Below is a small trained network, with its code and all its weights. Each question gives an input and a class and asks what happens when units are switched off, that is, made to give their printed mean instead of their output.

import numpy as np


def w(rows, s, z=0):
    codes = np.array(rows[::2]) - 128.0
    scale = np.full(codes.shape[1], s)
    scale[-1] = z or s
    return codes * scale


def norm(h):
    return h / np.sqrt((h * h).mean(-1, keepdims=True) + 1e-5)


def f(y):
    return np.maximum(y, 0)


def log_softmax(a):
    a = a - a.max(-1, keepdims=True)
    return a - np.log(np.exp(a).sum(-1, keepdims=True))


def net(x, mask):
    res = np.array(x, float).reshape(1, 6) / 4 @ E
    u = 0
    for l in range(4):
        y = f(norm(res) @ A[l][:, :-1].T + A[l][:, -1])
        res = res + np.where(mask[u : u + 8], y, B[l][:, -1]) @ B[l][:, :-1]
        u += 8
    return log_softmax(norm(res)[-1] @ U[:, :-1].T + U[:, -1])


A, B = {}, {}
E = w([
[250,90,84,87,146,71,135],'x0',
[122,176,212,1,87,101,158],'x1',
[172,211,65,63,183,255,84],'x2',
[127,130,129,129,130,126,128],'x3',
[127,94,165,121,240,186,251],'x4',
[127,130,130,129,131,127,127],'x5',
],0.0095)
A[0] = w([
[57,132,143,163,95,168,151,1],'L0N1',
[167,80,99,250,146,158,123,3],'L0N2',
[117,78,159,177,120,60,163,24],'L0N3',
[207,50,87,106,131,109,139,26],'L0N4',
[130,100,118,126,174,115,211,56],'L0N5',
[124,149,178,65,106,97,155,35],'L0N6',
[125,144,112,146,91,105,97,27],'L0N7',
[142,176,115,115,96,140,100,94],'L0N8',
],0.012,0.007)
B[0] = w([
[125,171,168,169,217,66,90,186],'L0N1',
[60,164,51,91,127,87,198,254],'L0N2',
[117,11,122,66,140,192,46,250],'L0N3',
[135,195,170,141,217,64,48,235],'L0N4',
[174,143,170,189,87,153,185,222],'L0N5',
[80,137,21,109,125,91,158,206],'L0N6',
[173,128,127,193,109,163,171,165],'L0N7',
[150,113,138,178,136,151,200,220],'L0N8',
],0.011,0.0039)
A[1] = w([
[160,85,135,118,163,155,203,30],'L1N1',
[107,99,67,145,131,121,150,31],'L1N2',
[151,132,126,144,76,128,89,14],'L1N3',
[177,150,121,158,62,101,101,1],'L1N4',
[185,110,145,133,130,75,97,24],'L1N5',
[119,122,130,107,136,133,114,58],'L1N6',
[75,118,117,123,103,111,108,69],'L1N7',
[127,145,182,2,71,83,197,38],'L1N8',
],0.0096,0.0057)
B[1] = w([
[136,187,173,197,105,181,160,204],'L1N1',
[88,188,70,89,88,130,158,169],'L1N2',
[171,141,153,172,106,145,197,143],'L1N3',
[176,187,189,169,97,144,157,167],'L1N4',
[142,149,160,117,129,86,87,186],'L1N5',
[126,145,129,102,104,132,139,128],'L1N6',
[194,122,133,119,178,170,188,183],'L1N7',
[41,179,1,117,120,85,204,254],'L1N8',
],0.008,0.0031)
A[2] = w([
[109,19,179,122,93,94,122,5],'L2N1',
[142,124,118,181,174,125,110,190],'L2N2',
[164,141,104,146,14,91,62,3],'L2N3',
[56,159,162,150,110,132,71,65],'L2N4',
[67,139,185,151,156,175,136,54],'L2N5',
[142,174,100,133,157,143,126,136],'L2N6',
[97,128,105,140,141,119,106,37],'L2N7',
[183,147,105,92,157,252,107,30],'L2N8',
],0.012,0.0051)
B[2] = w([
[138,45,95,31,80,194,56,192],'L2N1',
[84,177,144,63,87,135,161,255],'L2N2',
[163,145,175,197,111,210,226,204],'L2N3',
[133,173,200,139,208,73,104,193],'L2N4',
[158,171,184,162,173,86,85,205],'L2N5',
[87,80,161,123,91,98,125,239],'L2N6',
[104,148,134,103,171,152,139,148],'L2N7',
[132,6,122,93,49,141,44,233],'L2N8',
],0.011,0.0054)
A[3] = w([
[125,115,71,218,120,121,116,77],'L3N1',
[166,93,201,155,176,196,220,2],'L3N2',
[146,168,195,191,87,187,185,103],'L3N3',
[101,26,160,159,128,80,174,76],'L3N4',
[120,99,64,182,172,124,139,73],'L3N5',
[90,113,20,184,157,114,142,38],'L3N6',
[162,160,176,119,181,86,102,157],'L3N7',
[246,119,122,103,164,51,128,35],'L3N8',
],0.013,0.0061)
B[3] = w([
[131,144,132,90,104,95,192,157],'L3N1',
[199,157,126,160,68,137,153,208],'L3N2',
[197,93,120,158,136,130,164,253],'L3N3',
[145,116,89,101,90,179,51,197],'L3N4',
[95,170,133,80,118,114,132,157],'L3N5',
[76,188,95,90,143,80,177,194],'L3N6',
[130,128,130,171,151,136,114,223],'L3N7',
[69,138,204,201,249,69,82,196],'L3N8',
],0.015,0.0062)
U = w([
[41,184,46,44,113,70,238,194],'0',
[138,2,107,49,76,188,24,29],'1',
[249,142,159,221,77,163,221,5],'2',
[85,165,217,204,250,72,69,247],'3',
],0.016,0.0012)

Each question gives the input, the list of numbers given to net, and the class t.
The units are the neurons (one row each of A and B). Each row of codes is followed by its name. A weight is (code - 128) times the scale printed after its matrix; where a second scale follows, it is the last column's (A, B and U).
mask holds one flag per neuron, layer by layer. A switched-off neuron (its flag False) gives its mean, the last column of its row in B, instead of its output. The means were averaged over made-up inputs and are rounded, as every weight is.
A unit's drop is (log p(t) with every unit on - log p(t) with that unit switched off) / (log p(t) with every unit on - log p(t) with every unit switched off).
The circuit of an input: a set's keep is (log p(t) with only the set's units on - log p(t) with every unit switched off) / (log p(t) with every unit on - log p(t) with every unit switched off). Starting from the 12 units with the biggest drops (on a tie, the unit counted first), units are removed one at a time, each time the one whose removal leaves the highest keep (on an exact tie, the one counted first), for as long as the keep stays at least 0.8.
units of the circuit, in order: the units of the circuit, biggest drop first
most important unit: the unit with the biggest drop
k most important neurons: the k neurons with the biggest drops, biggest first
drop when u is switched off: that unit's drop, to one decimal
input [6,-5,-2,5,4,0], class 3: 2 most important neurons -> [L0N4, L1N8]
input [8,4,-5,-5,5,-1], class 3: 2 most important neurons -> [L0N4, L3N8]
input [-6,-3,6,-6,1,7], class 1: most important unit -> L2N8
input [7,4,6,6,3,-1], class 3: 2 most important neurons -> [L3N8, L0N3]
input [3,5,-6,7,1,-4], class 1: 2 most important neurons -> [L0N3, L0N2]
input [6,-6,4,-2,4,4], class 0: 2 most important neurons -> [L0N2, L2N5]
input [-3,-5,5,-7,2,-1], class 0: 2 most important neurons -> [L0N2, L0N3]
input [-5,4,-6,3,-6,8], class 1: 4 most important neurons -> [L2N1, L0N3, L0N5, L3N4]
input [7,-2,6,-2,-2,8], class 3: 2 most important neurons -> [L0N4, L3N8]
input [0,1,-3,-4,-4,8], class 2: 2 most important neurons -> [L2N3, L0N7]
input [-5,5,0,3,-6,0], class 2: 2 most important neurons -> [L0N2, L3N3]
input [7,5,6,2,-5,-6], class 3: 2 most important neurons -> [L3N8, L0N3]
input [0,-8,-8,-3,-2,-6], class 0: 2 most important neurons -> [L0N2, L3N6]
input [-4,-2,6,3,4,5], class 1: units of the circuit, in order -> [L2N8]
input [-3,-6,-8,-1,0,-4], class 1: 2 most important neurons -> [L0N3, L2N1]
input [0,6,4,0,-7,6], class 2: 2 most important neurons -> [L0N2, L2N3]
input [6,5,4,1,3,6], class 3: drop when L3N8 is switched off -> 1.3
input [-3,-8,0,6,-7,2], class 0: drop when L3N3 is switched off -> 0.0
input [-8,-4,4,2,-8,1], class 2: drop when L3N8 is switched off -> 0.1
input [-1,-7,2,-2,-6,-1], class 0: drop when L0N2 is switched off -> 1.0
input [0,-7,3,5,5,3], class 0: units of the circuit, in order -> [L0N2]
